In the rows, zero is written as 128.
Here are made-up nodes, facts about them, and rows of numbers that follow some of those facts. Name the node behind each unnamed row.

There are 3 kinds of fact about the nodes: γ, Π, β.
γ: points at; Π: refers to; β: is of sort
bofim	γ	pupabran; bofim	γ	dibizom; brabras	γ	dranelur; brabras	γ	plodo; brabras	γ	gesi; brefles	γ	bege; brorodu	γ	skegon; buzegu	γ	stiskagrem
buzegu	γ	flila; buzegu	γ	stobri; buzegu	γ	flaflar; buzegu	γ	stabek; buzegu	γ	skime; buzegu	γ	fistibu; dofi	γ	gitrek; dofi	γ	dradil
dofi	γ	tevem; dofi	γ	steber; dofi	γ	vadem; dofi	γ	bufli; dosto	γ	griske; dosto	γ	beklile; dosto	γ	gifle; dosto	γ	dosel
dosto	γ	potim; druplogril	γ	trilal; druplogril	γ	stosigrom; druplogril	γ	lupluk; druplogril	γ	dibros; farar	γ	beklile; farar	γ	vikim; farar	γ	tuga
farar	γ	klafogin; flapi	γ	tevem; flapi	γ	bisibri; flapi	γ	karu; flapi	γ	gazi; flapi	γ	vivukim; gepu	γ	ditepler; gepu	γ	karu
gepu	γ	bulun; gepu	γ	plidigi; gepu	γ	dibizom; gepu	γ	filol; gofludrol	γ	pupabran; gofludrol	γ	lele; gofludrol	γ	briklil; gofludrol	γ	skode
gragron	γ	donu; gragron	γ	stabek; gragron	γ	ploziplur; grelek	γ	ditepler; grelek	γ	fluzen; grelek	γ	brusom; grelek	γ	briflasi; grelek	γ	sozir
grimokle	γ	tekik; grimokle	γ	reples; groklun	γ	grukas; groklun	γ	stige; groklun	γ	stolil; groklun	γ	flaklikem; groklun	γ	lale; groklun	γ	terosku
gruvovi	γ	letregro; gruvovi	γ	dibizom; gruvovi	γ	losugam; kebadre	γ	stiskagrem; kebadre	γ	gifli; kevi	γ	dibizom; kevi	γ	flogon; kladil	γ	pupabran
kladil	γ	kliska; kladil	γ	gribun; kladil	γ	lupluk; klebriplem	γ	subak; klebriplem	γ	zilabron; kozogok	γ	karu; kozogok	γ	losugam; lapla	γ	fuska
lapla	γ	lale; leran	γ	skasku; leran	γ	beklile; leran	γ	letregro; leran	γ	lupluk; leran	γ	filol; masak	γ	gribun; masak	γ	saklal
masak	γ	foli; meklel	γ	skasku; meklel	γ	magim; meklel	γ	vikim; meklel	γ	rudrin; meklel	γ	drekos; meklel	γ	bufli; meklel	γ	tubem
namin	γ	gitrek; namin	γ	fistibu; namin	γ	pifar; namin	γ	flogon; pladroflo	γ	drestestal; pladroflo	γ	baska; pladroflo	γ	skime; pladroflo	γ	fistibu
plizor	γ	kosir; plizor	γ	dosel; ridem	γ	nifla; ridem	γ	troplur; rofa	γ	piflo; rofa	γ	stolil; rofa	γ	dratun; rofa	γ	klafogin
rofa	γ	losugam; roskuges	γ	brusom; roskuges	γ	stosigrom; roskuges	γ	drestestal; roskuges	γ	fuska; salarus	γ	grukas; salarus	γ	tekik; salarus	γ	beras
salarus	γ	kliska; salarus	γ	salan; salarus	γ	skano; salarus	γ	zadolok; sezes	γ	gagrir; sezes	γ	stolil; sezes	γ	kliska; sezes	γ	guskul
sezes	γ	gribun; sezes	γ	nifla; skemus	γ	skano; skemus	γ	skasik; stilezis	γ	gitram; stilezis	γ	tuga; stilezis	γ	datrar; stilezis	γ	ploziplur
stilezis	γ	skegon; stobrukler	γ	stoplar; stobrukler	γ	daplas; stobrukler	γ	letregro; stolek	γ	simistok; stolek	γ	tuga; stolek	γ	lostor; tebil	γ	filin
tinubrin	γ	stoplar; tinubrin	γ	kobas; tinubrin	γ	zepa; toma	γ	reskas; toma	γ	dranelur; toma	γ	torusten; toma	γ	saklal; toma	γ	fistibu
tozel	γ	beras; tozel	γ	zumol; tozel	γ	briplom; tozel	γ	nuba; tozel	γ	flogon; trasku	γ	piflo; trasku	γ	skode; trasku	γ	fuska
trasku	γ	feflokom; vaskun	γ	binotra; vaskun	γ	bufli; vegik	γ	simistok; vegik	γ	vadem; vegik	γ	pasker; vegik	γ	gega; bege	Π	gepu
beras	Π	grimokle; bisibri	Π	gribun; bofim	Π	klede; brefles	Π	vegik; briklil	Π	bege; brusom	Π	salarus; bulun	Π	skevil; buzegu	Π	pifar
daplas	Π	klepur; datrar	Π	kosir; dibizom	Π	filol; dipla	Π	bisibri; doflak	Π	gitram; dosel	Π	nuba; dradil	Π	gitrek; dratun	Π	plipu
drestestal	Π	baska; druflor	Π	lazon; filin	Π	gragron; fistibu	Π	klosom; flaflar	Π	ploziplur; flaklikem	Π	bulun; fleson	Π	mevemur; flogon	Π	gega
fluzen	Π	groklun; gazi	Π	dosel; gega	Π	storanek; geniflo	Π	daplas; gepu	Π	skasik; gesi	Π	beklile; gitram	Π	stige; gofludrol	Π	vikim
gragron	Π	lubre; grelek	Π	nifla; gribun	Π	gifli; grimokle	Π	tebil; grukas	Π	tuga; gruvovi	Π	steber; kebadre	Π	lostor; kladil	Π	stolek
klede	Π	troplur; kledrus	Π	zumol; klepur	Π	briklil; kliska	Π	namin; klorem	Π	ligum; kobas	Π	buzegu; kosir	Π	gitradun; lapla	Π	sebom
lazon	Π	brefles; lele	Π	griske; letregro	Π	masak; ligum	Π	drestestal; lostor	Π	skime; lubre	Π	pasker; lupluk	Π	stobrukler; magim	Π	dibros
meklel	Π	stilezis; mevemur	Π	trilal; namin	Π	reples; nifla	Π	plumeklar; nuba	Π	piflo; pepo	Π	reskas; pifar	Π	torusten; piflo	Π	lele
pladroflo	Π	stiskagrem; plidigi	Π	trariflok; plizor	Π	beras; plumeklar	Π	datrar; posi	Π	sezes; potim	Π	bofim; redrer	Π	letregro; reples	Π	pepo
reskas	Π	flaklikem; ribe	Π	dratun; ridem	Π	kladil; robran	Π	gofludrol; roskuges	Π	vivukim; rudrin	Π	fluzen; saklal	Π	magim; salan	Π	meklel
salarus	Π	druflor; sebom	Π	ridem; sezes	Π	gesi; skano	Π	stope; skasik	Π	lupluk; skasku	Π	skano; skegon	Π	feflokom; skevil	Π	zadolok
skime	Π	dipla; skipluk	Π	robran; skode	Π	toma; sozir	Π	flogon; steber	Π	grukas; stilezis	Π	flaflar; stiskagrem	Π	skode; stobri	Π	tupil
stobrukler	Π	tozel; stolek	Π	ribe; stope	Π	zilabron; storanek	Π	terosku; stosta	Π	plodo; subak	Π	plidigi; tebil	Π	brusom; terosku	Π	pupabran
toma	Π	doflak; torusten	Π	kebadre; tozel	Π	rudrin; trariflok	Π	plizor; troplur	Π	vaskun; tuga	Π	bufli; tupil	Π	binotra; vegik	Π	lapla
vikim	Π	trasku; vivukim	Π	stolil; vostibur	Π	ditepler; zadolok	Π	drekos; zepa	Π	geniflo; zilabron	Π	sozir; zumol	Π	gruvovi; baska	β	517
bege	β	517; beklile	β	517; beras	β	517; binotra	β	147; bisibri	β	147; bofim	β	517; brabras	β	517; brefles	β	147
briflasi	β	517; briklil	β	517; briplom	β	517; brorodu	β	433; brusom	β	433; bufli	β	517; bulun	β	517; buzegu	β	517
daplas	β	517; datrar	β	433; dibizom	β	517; dibros	β	517; dipla	β	147; ditepler	β	517; dofi	β	517; doflak	β	517
donu	β	147; dosel	β	517; dosto	β	517; dradil	β	433; dranelur	β	517; dratun	β	433; drekos	β	517; drestestal	β	517
druflor	β	517; druplogril	β	517; farar	β	517; feflokom	β	433; filin	β	433; filol	β	433; fistibu	β	433; flaflar	β	517
flaklikem	β	517; flapi	β	517; fleson	β	433; flila	β	433; flogon	β	517; fluzen	β	147; foli	β	147; fuska	β	433
gagrir	β	517; gazi	β	433; gega	β	517; geniflo	β	517; gepu	β	517; gesi	β	433; gifle	β	517; gifli	β	517
gitradun	β	517; gitram	β	147; gitrek	β	517; gofludrol	β	433; gragron	β	517; grelek	β	517; gribun	β	517; grimokle	β	517
griske	β	517; groklun	β	433; grukas	β	433; gruvovi	β	517; guskul	β	517; karu	β	517; kebadre	β	517; kevi	β	517
kladil	β	147; klafogin	β	147; klebriplem	β	517; klede	β	517; kledrus	β	517; klepur	β	517; kliska	β	517; klorem	β	517
klosom	β	517; kobas	β	433; kosir	β	433; kozogok	β	517; lale	β	147; lapla	β	517; lazon	β	433; lele	β	517
leran	β	433; letregro	β	517; ligum	β	517; lostor	β	433; losugam	β	517; lubre	β	517; lupluk	β	433; magim	β	517
masak	β	517; meklel	β	147; mevemur	β	147; namin	β	433; nifla	β	147; nuba	β	147; pasker	β	433; pepo	β	517
pifar	β	517; piflo	β	517; pladroflo	β	517; plidigi	β	147; plipu	β	433; plizor	β	517; plodo	β	517; ploziplur	β	517
plumeklar	β	517; posi	β	517; potim	β	517; pupabran	β	517; redrer	β	147; reples	β	433; reskas	β	517; ribe	β	433
ridem	β	517; robran	β	433; rofa	β	433; roskuges	β	517; rudrin	β	517; saklal	β	517; salan	β	517; salarus	β	517
sebom	β	517; sezes	β	517; simistok	β	517; skano	β	517; skasik	β	517; skasku	β	517; skegon	β	433; skemus	β	517
skevil	β	433; skime	β	517; skipluk	β	147; skode	β	433; sozir	β	517; stabek	β	433; steber	β	517; stige	β	433
stilezis	β	517; stiskagrem	β	433; stobri	β	517; stobrukler	β	147; stolek	β	517; stolil	β	517; stope	β	517; stoplar	β	517
storanek	β	147; stosigrom	β	147; stosta	β	517; subak	β	517; tebil	β	433; tekik	β	433; terosku	β	517; tevem	β	147
tinubrin	β	517; toma	β	517; torusten	β	517; tozel	β	517; trariflok	β	517; trasku	β	517; trilal	β	433; troplur	β	517
tubem	β	433; tuga	β	517; tupil	β	147; vadem	β	517; vaskun	β	147; vegik	β	433; vikim	β	517; vivukim	β	433
vostibur	β	517; zadolok	β	517; zepa	β	517; zilabron	β	433; zumol	β	517

Some rows with their names:
[123 155 144 120 115 112  69 103 130 102 170 113 161 120 140 138 133 136
 108 102  99 115 115 122 134 128]: mevemur
[128 122 157 139 139 128 109 120 141 171 102 118 110 135 149 140 124 160
 158 148 154  91 131 127 106  89]: kliska
[128 130 106 130 114 128 132 134 133 124 106 145  91 125 119 132 112 111
 117 109 138 121 148 137 128 114]: brabras
[148 114 134 123 108 130 130 142 158 155 132 138 114 116 112 157 122 120
 139 128 152 119 129 134 108 117]: zadolok
[142 137 145 121 114 124 164 138 116 142 127 118 107 114 139 132 121 118
 138 125 138 115 124 152 138 128]: simistok
[148 137 138 113 112 121 161 138 130 137 146 135 109 114 108 143 125 105
 143 126 139 116 121 134 131 145]: griske
[ 85 153 143 134 132  99 119 118 112 174  89 115  98 148 236 127 100 178
 173 161 141  62 146 122 135  38]: zepa
[136 131 126 121 112 118 149 138 131 138 115 132 100 115 131 137 122 119
 126 128 140 115 135 143 128 119]: lubre
[ 57 143 121 127 124 111 131 114 121 187  93 139 108 143 222 133  94 161
 171 177 134  81 115 127 137  68]: daplas
[158 146 150 142 169 157 112 139  94 116  71 104 118 111  94  78 153 138
  95 118 139 111 134 182  86 165]: druflor
[127 144 152 119 136 119 133 122 108 147 117 114 105 123 156 113 129 143
 153 140 143  89 130 135 120 120]: potim
[105 124  93 171 211 136 128 150 121  28 127  49 211  87  45  72 128 132
 162 176 141 129 135 128 158 165]: dratun
[134 141 108 110 109 122 143 135 130 128 112 141 100 114 127 130 117 111
 121 118 145 113 136 141 118 124]: klebriplem
[132 145 144 147 103 126  92 129 143 126 153 126 167 124 121 160 132 140
 110 114  70 129 104 142 166 113]: stosigrom
[ 54 164  60 168 177 115 158 131 106  57 107  76 141  44  50  73  78  83
 157 166 152  87 117 159 145 197]: stolek
[138 123 156 126 142 125 118 120 132 141 132 127 106 121 120 134 125 135
 144 131 155 103 134 128 102 131]: troplur
[109 146 141 127 102 119  99  96 130 132 179 135 167 123 136 153 133 131
 120 115  68 132  84 115 152 153]: bisibri

Which node is each row?
No name comes twice in this set of rows, the named rows included.
[115 151  97 114  96 116 141 124 132 150 119 182  79 133 142 152 126 122
 162 132 115  90 146  83 145 100] | gepu
[117 134 128 117  95 105 143 132 138 169 121 130  97 133 182 155  99 138
 158 137 151  99 137 134 140  70] | bege
[138 156 144 118  92 114 112 123 130 105 185 119 168 114 124 147 135 120
 112 104  70 131  99 136 166 140] | binotra
[185 163 185 134 157 174  56 120  81 125  78 122 172 151 124  99 210 175
  49  94  42 140 109 184 103 162] | plidigi
[ 70 176  51 184 153 113  84 145 147  26 122  86 203  43  22 117 103 107
 134 150  87  83 112 157 178 158] | kladil
[191 108 144 142 174 193 119 171 107 114  61 118 179 168 107  87 195 158
  58 115  84 193 141 174 113 137] | brusom
[ 80 172  98 106  97 114  87  96 120 101 146 150 165 120 148 130 133 117
 107 118  69 113  98 103 153 161] | meklel
[124 150 139 133  99 112  97 127 132 108 161 111 162 117 142 155 116 128
  97  95  82 139 104 147 159 116] | donu
[116 140 121  93  68 112  95  87 150 121 217 174 156 127 108 167 145  93
 113 100  82 148  87  71 139 188] | stobrukler
[139 133 106 124 152 172  90 140 122 135  36 151 126 125  91  85 157 122
  69 125 136 125 128 181  56 182] | salarus
[198 132 142 111 137 178 101 164 109 151  29 157 110 148 110  95 186 135
  42  99 123 135 147 208  57 158] | grimokle
[ 97 156  89 179 171 122 155 159 118  66  98  75 139  47  52  90  86  98
 148 155 154  90 131 184 147 157] | sebom
[114 167 117 145 160 129  60 125 106  50 122  81 188  86  84  91 133 130
  89 108  89 109 119 169 130 166] | brefles

Now the same nodes, written a new way:
Named rows:
[125 122 102 142 127 109  95  75  84 139 129 112 145 120 123 110 105 113
 104 139 109 141 134 113 125 188 157 148 120  67 155 114 156 118 140 136
 105 125 125 156 143 127]: lele
[118 114 117 134 156 148 141 137 153 133 114 122 108 137 113 114 124 163
 127 113  96 169 130 113 127 131 142 120 148  85 132 123 144 125 128  96
 143 122 127 142 125 103]: lupluk
[ 94 119 120 132 154 140 126 120 149 138 137 106  98 138 117 121 105 134
 133 104 117 156 119 103 123  96 123 117 129 100 120 106 149 109 147 114
 135 120 116 159 123  89]: tekik
[161 128 157 143 134 133 151 139 167 137 148 103 113 135  73 136  93 157
 147 120 126 140 133 142 132  89  93 129 137 141 142 130 158 104 129 109
 161 106 110 122 129  84]: ribe
[127 127 124 129 129 130 125 124 110 130 125 129 128 124 130 123 142 110
 134 136 128 120 111 121 116 137 124 138 128 134 122 145 112 141 135 138
 117 121 130 118 115 154]: briplom
[178 108 169 159 100 144 189 150 126 114 188 124 102 150 134 131 115 170
 131 124 179 132 101 135 136 111 166 115 100  99 137 106 117 109 134 161
 107 111 108  98 154 125]: kladil
[139 149 167 150 100 120 156 120 140 145 166 130 150 119 109 113 116  96
 152 127 158 108 110 156 140 100  87 115 131 133 139 109 128 128 144 180
 107 124 130 147 143 123]: gragron
[147  87 109 134 159 148 112 156  75 143 120 151 126 124 161 102 130 176
 114 182 149 128 130 102  94 179 163 143 114  72 138 142 104 188 140 111
 117  94 124 107 156 154]: guskul
[105 163  79 155 113 113 150 130 115 158 119 126 122 121 158  45 159 121
 120  62  68 153 104 124 134 163 172 122 112  79 109 139 135 130 160 166
  88 163 167 164 123 143]: gitradun
[188 113 158  88 139 132 115 172 111 100  86 131 106 167 129 135 168 174
 105 145 104 135 168 152 104 147 168 159 130 129 143 157 106 116 120 104
 152 150 118  77 106 133]: tevem
[144 136  76 140 110 108  97 110  93 151 117 117 141 116 136  57 117 152
  93 118  63 159 127 138 120 178 189 167 103  73 140 142 141 117 156 137
 110 157 135 144 170 144]: griske
[101 120 179 125 149 142 125 115 172 122 146 129 111 156  92 182 104 115
 149 125 144 141 133 111 138 125  75  89 162 118 141  65 155 119 131 127
 134 113 117 144  89  88]: filin
[110 128 119 126 102 102 102  87 120 124 149 109 141 116 104 122 101  89
 125 143 120 110 132 130 133 125 113 131 120 123 134 116 156  99 138 144
 132 139 119 144 132 137]: flogon
[141 140 127 140 124 132 136 138 104 133 121 139 147 123 145 129 150 118
 130 140 141 101 133 113 133 125 123 125 122 145 118 140 113 141 129 134
 114 123 132 129 132 137]: brabras
[131 141 148 122 138 145 140 175 134 135 107 172 148 146 135 135 166 145
 128 140 151 125 110 142 128 134 106 116 139 171 107 165  94 170 105 121
 118 133 135  82 115 152]: plizor
[ 89  91  43  90 128 113  90  76 113 108 119 116 156  95 181 161  99 129
 115 157 147 100 147 125 143  59 146 184  97 184 129 134 154 108 122 117
 166 118 120 124 183 177]: vikim
[101 112 122 148 143 137 152 126 146 151 133 118  98 115 146 127  87 147
 130 112 123 141 128  89 118 101 142 137 141  59 146  82 142 139 168 138
 137 107 127 204 128  91]: stabek

Which node is each row?
No name comes twice in this set of rows, the named rows included.
[132 124  28 124  90 123 139  77 109 117 147  82 157  61 185 135 117 145
 128 112 149  69 122 123 151  47 175 165  57 203 100 164 165 120 126 122
 149 117 122 123 212 154] | trasku
[126 111  51  90 112 112  99  95 107 123 104  97 153 112 144 100 116 131
 108 127 101 102 133 146 144  64 170 176  90 203 119 188 148  97 108 109
 172 142 131 106 183 173] | beklile
[ 95 114 185 103 175 174 154 195 211 109 119 183 105 159 136 205 133 148
 169 118 174 124 112 109 121  73  82  94 179 180 111 109  99 162 112 106
 167  93 136 122  92 116] | dradil

The same nodes again, as new rows of numbers:
Known rows:
[133 121  92 107 120 175 146 142 147 133 186 109 121 146 137]: redrer
[123 165 131 111  96  38 153 140 160 154 125 132  83 119 155]: leran
[151 139 139  74 188  94 192 181 102 118 180 172 131 134 185]: lazon
[113 103 153  93 122  68 155 115 167 147 130 147  69 128 149]: tekik
[129  56 177 105  42  89 192 194 166  96 141  81 188 104 182]: lostor
[126 136 149  99  93  53 148 143 150 152 127 138  81 142 165]: brorodu
[103 132 156 112  83  61 159 115 142 141 136 153  88 151 165]: flila
[115 122 134 148 130 152 119 124 100 112 122 138 158 140 121]: stobri
[138 140 149 133  88 120  93  86 131 106 113 159 107 124 110]: gitrek
[ 89 116 140 186 139 167 100 191  66 140 135 115  91 127  51]: bege
[125 127 131 131 118 120 102  68 133 110  98 140  97 110 113]: pupabran
[143 122 127 134 147 148 115 134 101 111 105 105 144 124 114]: potim
[123 162 164 146 237 120 111 122 141  43 186 125 159 142 119]: beras
[108 136 118 152 137 142 101 135 125 140 123 132 185 130 124]: toma
[148 138 143 152 129 167 125 123 119 128 118 124 164 128 104]: steber
[127 132 143 173 134 163 114 171  85 133 124 114 118 119  70]: rudrin
[120 153 107 131 116  86  77 108 128 119 103 138 113 109 127]: druplogril

Name these rows:
No name comes twice in this set of rows, the named rows included.
[118 116  93 100 100 140 129  92 163 117 173 122  63 133 135] | lale
[123 117 153 116 120  99 198 159 137 147 135 113 125 134 162] | kobas
[156 140 135 146 155 181 120  87 137 165  82 104 167 161 118] | gega
[107 114 152 131 128 108 199 149 126 155 136 132 137 156 162] | stiskagrem
[125 146 151 111  95  56 178 114 152 137 127 136  64 121 150] | filol
[109 112 152 124 131 105 190 151 137 155 141 136 127 147 160] | gesi
[116 141 117 124 111  89  61 101 141 116 112 150 116 115 127] | masak
[121 120  93 101  91 144 126  96 167 122 183 134  74 135 136] | foli
[114 108 132 144 146 158 124 118 112 116 119 136 150 129 111] | saklal
[104 126 148 108 106  61 179 106 144 134 126 142  71 129 164] | fuska
[106  62 137 140  53 124 108 165 141  71 126  97 234  92 148] | kebadre
[125 102 137 135 161 153 111 124 131 124 121 131 148 119 106] | salan

